Here is a tiny trained network, its code and every weight. The questions are about switching its units off for an input and a target symbol, where a switched-off unit gives its printed mean instead of its output.

import numpy as np


def w(rows, s, z=0):
    codes = np.array(rows[::2]) - 128.0
    scale = np.full(codes.shape[1], s)
    scale[-1] = z or s
    return codes * scale


def norm(h):
    return h / np.sqrt((h * h).mean(-1, keepdims=True) + 1e-5)


def f(y):
    return y / 2 * (1 + np.tanh(0.7978845608 * (y + 0.044715 * y**3)))


def softmax(a):
    e = np.exp(a - a.max(-1, keepdims=True))
    return e / e.sum(-1, keepdims=True)


def log_softmax(a):
    a = a - a.max(-1, keepdims=True)
    return a - np.log(np.exp(a).sum(-1, keepdims=True))


def net(x, mask):
    ids = ['γεζηλμπσψ'.index(c) for c in x.split()]
    T = len(ids)
    res = E[ids] + P[:T]
    r = norm(res)
    for j in range(3):
        rows = slice(3 * j, 3 * j + 3)
        q, k, v = (r @ M[0][rows].T for M in (Q, K, V))
        z = softmax(np.where(np.tri(T) > 0, q @ k.T / 3**0.5, -1e9)) @ v
        o = O[0][rows]
        res = res + np.where(mask[j], z, o[:, -1]) @ o[:, :-1]
    y = f(norm(res) @ A[0][:, :-1].T + A[0][:, -1])
    res = res + np.where(mask[3:19], y, B[0][:, -1]) @ B[0][:, :-1]
    return log_softmax(norm(res)[-1] @ U[:, :-1].T + U[:, -1])


Q, K, V, O, A, B = {}, {}, {}, {}, {}, {}
E = w([
[56,116,81,151,138,107,58,143,164,123,92],'γ',
[89,157,118,204,130,152,129,130,93,189,167],'ε',
[181,39,99,146,118,166,163,96,77,146,133],'ζ',
[58,248,245,36,46,137,178,220,145,41,3],'η',
[117,163,108,154,166,124,83,120,92,51,191],'λ',
[159,39,123,108,67,77,112,88,107,86,141],'μ',
[143,79,132,152,96,125,100,177,125,217,105],'π',
[111,106,108,68,116,9,135,128,53,140,163],'σ',
[188,117,85,152,95,94,98,159,87,102,146],'ψ',
],0.018)
P = w([
[144,210,152,199,125,96,65,8,114,180,92],'0',
[133,191,167,132,188,178,22,111,82,175,99],'1',
[165,207,99,187,35,133,103,56,175,134,172],'2',
[155,170,215,230,150,116,110,138,128,139,74],'3',
[85,144,137,129,108,211,61,167,64,129,138],'4',
[102,157,55,213,2,126,195,107,169,80,170],'5',
[151,107,168,242,136,106,195,204,131,74,65],'6',
[58,71,150,172,121,223,143,243,41,73,170],'7',
],0.0098)
Q[0] = w([
[94,73,124,70,164,177,53,162,76,133,153],'h0',
[142,139,201,189,146,101,114,192,13,73,31],'h0',
[161,125,168,57,255,111,138,72,213,171,92],'h0',
[180,134,40,108,86,135,130,131,206,167,200],'h1',
[122,97,104,70,162,205,78,185,75,143,143],'h1',
[135,220,98,42,207,121,147,99,159,161,95],'h1',
[161,98,177,55,174,149,174,89,147,165,103],'h2',
[96,131,144,59,109,183,145,61,143,132,209],'h2',
[162,163,122,102,166,149,190,107,202,134,147],'h2',
],0.01)
K[0] = w([
[190,134,157,210,213,23,155,131,146,140,50],'h0',
[116,164,78,121,71,121,243,127,199,99,130],'h0',
[192,138,84,162,157,76,68,19,152,202,193],'h0',
[153,144,161,48,155,186,62,80,105,156,108],'h1',
[173,142,202,178,215,55,170,87,155,117,48],'h1',
[203,104,116,141,169,118,22,32,135,180,135],'h1',
[168,114,75,182,194,67,74,47,160,175,181],'h2',
[134,93,116,148,136,129,39,152,57,160,88],'h2',
[154,105,137,101,122,74,1,81,135,209,183],'h2',
],0.0088)
V[0] = w([
[36,123,127,111,150,74,59,136,205,116,128],'h0',
[94,90,108,158,120,142,99,34,184,81,167],'h0',
[150,58,103,103,120,168,123,100,193,254,77],'h0',
[136,77,129,81,127,41,123,109,122,135,105],'h1',
[81,109,147,147,156,114,132,103,111,204,168],'h1',
[173,181,98,105,71,98,115,169,148,175,79],'h1',
[151,121,223,71,125,150,150,96,126,75,129],'h2',
[138,172,78,129,114,134,155,81,197,111,155],'h2',
[138,93,122,148,103,63,10,132,132,103,147],'h2',
],0.0097)
O[0] = w([
[155,74,249,154,104,129,126,124,73,122,150,195],'h0',
[100,103,104,103,58,143,87,127,114,132,159,115],'h0',
[119,127,109,145,75,136,92,181,93,95,90,25],'h0',
[88,151,119,156,68,47,178,127,162,136,152,78],'h1',
[142,128,133,176,147,81,94,138,159,68,187,138],'h1',
[134,130,100,142,120,80,183,110,37,90,52,217],'h1',
[66,104,128,181,124,138,97,178,210,152,110,41],'h2',
[120,111,150,101,157,154,107,135,127,129,157,88],'h2',
[127,147,154,135,169,141,183,145,55,218,135,255],'h2',
],0.012,0.0054)
A[0] = w([
[113,89,201,153,89,129,76,74,134,116,97,100],'n0',
[67,151,69,135,69,148,124,138,73,143,229,156],'n1',
[171,71,109,130,122,144,143,109,122,182,168,251],'n2',
[176,151,159,102,106,172,150,130,175,158,86,155],'n3',
[143,157,129,110,178,155,130,92,164,54,116,96],'n4',
[137,117,197,143,144,111,140,101,130,145,111,173],'n5',
[106,107,166,175,99,159,133,178,170,115,131,148],'n6',
[122,118,119,213,101,89,95,171,83,135,81,100],'n7',
[82,134,67,124,78,95,11,163,164,97,86,138],'n8',
[89,110,150,82,174,100,172,145,196,116,92,205],'n9',
[107,127,129,166,121,215,105,70,170,153,136,124],'n10',
[71,117,173,184,96,129,86,135,140,103,137,196],'n11',
[130,106,147,151,163,44,124,161,111,163,175,114],'n12',
[110,118,89,154,122,139,170,143,178,59,103,194],'n13',
[121,95,188,107,171,152,152,182,111,85,105,231],'n14',
[122,158,126,46,81,54,125,150,122,168,141,175],'n15',
],0.012,0.0028)
B[0] = w([
[181,155,161,124,107,150,163,199,81,141,200,194],'n0',
[127,67,146,79,103,115,103,202,137,162,77,247],'n1',
[66,125,101,113,142,124,80,108,152,138,74,243],'n2',
[50,153,136,115,111,87,85,156,125,131,101,153],'n3',
[133,112,94,176,122,148,64,80,76,122,106,166],'n4',
[128,172,129,81,120,174,107,134,166,117,190,235],'n5',
[126,34,90,60,148,163,104,98,114,139,80,163],'n6',
[98,121,114,150,139,123,149,177,153,117,135,255],'n7',
[189,171,107,118,69,221,244,71,183,83,98,188],'n8',
[82,106,119,120,54,113,126,78,90,113,128,210],'n9',
[161,150,169,119,150,135,104,143,177,77,109,160],'n10',
[166,93,86,93,125,118,135,135,120,149,119,178],'n11',
[118,118,92,137,104,145,132,128,203,64,219,205],'n12',
[116,77,158,95,157,159,148,98,103,103,127,205],'n13',
[116,105,92,143,95,137,152,77,156,115,121,236],'n14',
[131,137,108,139,150,183,54,105,138,118,67,174],'n15',
],0.011,0.0068)
U = w([
[75,145,78,172,110,103,162,110,163,120,224,157],'γ',
[111,109,100,217,141,103,150,200,80,59,90,90],'ε',
[143,75,210,121,85,158,143,138,58,137,168,173],'ζ',
[169,107,75,134,161,145,2,99,89,47,129,5],'η',
[104,71,108,105,99,95,79,203,156,190,93,190],'λ',
[62,180,175,165,82,144,89,74,114,96,79,111],'μ',
[114,109,170,95,209,180,92,118,193,154,165,237],'π',
[189,140,72,98,75,200,156,158,166,100,113,135],'σ',
[109,151,89,107,166,133,172,77,67,200,113,108],'ψ',
],0.0098,0.002)

Each question gives the input, a string of symbols that net reads in full, and the target symbol t.
The units are the heads (3 rows each of Q, K, V and O) and the neurons (one row each of A and B). Each row of codes is followed by its name. A weight is (code - 128) times the scale printed after its matrix; where a second scale follows, it is the last column's (O, A, B and U).
mask holds one flag per unit, heads first, then neurons. A switched-off unit (its flag False) gives its mean, the last column of its rows in O or B, instead of its output. The means were averaged over made-up inputs and are rounded, as every weight is.
A unit's drop is (log p(t) with every unit on - log p(t) with that unit switched off) / (log p(t) with every unit on - log p(t) with every unit switched off).
The circuit of an input: a set's keep is (log p(t) with only the set's units on - log p(t) with every unit switched off) / (log p(t) with every unit on - log p(t) with every unit switched off). Starting from the 12 units with the biggest drops (on a tie, the unit counted first), units are removed one at a time, each time the one whose removal leaves the highest keep (on an exact tie, the one counted first), for as long as the keep stays at least 0.8.
units of the circuit, in order: the units of the circuit, biggest drop first
most important unit: the unit with the biggest drop
heads that matter: for each layer, one digit per head in row order, 1 if its drop is at least 0.15 and else 0, layers parted by /
input γ ψ μ, target ψ: units of the circuit, in order : h2; h0
input γ γ σ, target ζ: units of the circuit, in order : h0
input ψ ψ μ λ, target λ: units of the circuit, in order : h0; n1
input γ σ ψ μ μ ζ λ, target σ: units of the circuit, in order : h0; n8
input η σ γ γ γ, target σ: units of the circuit, in order : h2; n8
input ζ ψ ζ ψ, target σ: units of the circuit, in order : h0; n8
input π ψ ψ ε, target ψ: units of the circuit, in order : h0; h2
input ζ λ γ μ ψ, target λ: units of the circuit, in order : n1; h1
input γ μ π ε ε γ π μ, target ε: heads that matter : 100
input ψ ε ζ λ σ, target π: units of the circuit, in order : h0; h1
input μ ψ η π π π, target λ: heads that matter : 111
input μ λ μ, target π: heads that matter : 000
input γ η ψ σ η ζ γ, target σ: units of the circuit, in order : h2; n8
input μ ζ ε γ, target η: units of the circuit, in order : h1
input σ γ ψ σ ψ μ ε, target λ: units of the circuit, in order : h0; n1
input ψ ψ ψ λ ψ γ, target ψ: heads that matter : 000
input λ ε μ γ, target λ: heads that matter : 101
input γ π ζ ε, target σ: heads that matter : 100
input η η λ ε, target π: heads that matter : 101
input ψ ζ γ ζ η ζ, target μ: heads that matter : 111
input ζ π ε ε γ, target η: units of the circuit, in order : h1; h2
input μ γ μ ψ γ ψ μ, target ψ: heads that matter : 010
input γ γ μ μ, target λ: heads that matter : 100
input σ ε ζ, target η: heads that matter : 010
input μ λ μ μ μ ε, target λ: units of the circuit, in order : n1
input ζ γ ψ, target ζ: heads that matter : 100
input γ ψ σ ψ, target γ: most important unit : n12
input μ ψ γ γ ε ζ ζ, target σ: heads that matter : 100
input ψ ζ ε σ ζ, target γ: heads that matter : 110
input γ γ ψ ε λ γ, target π: heads that matter : 000
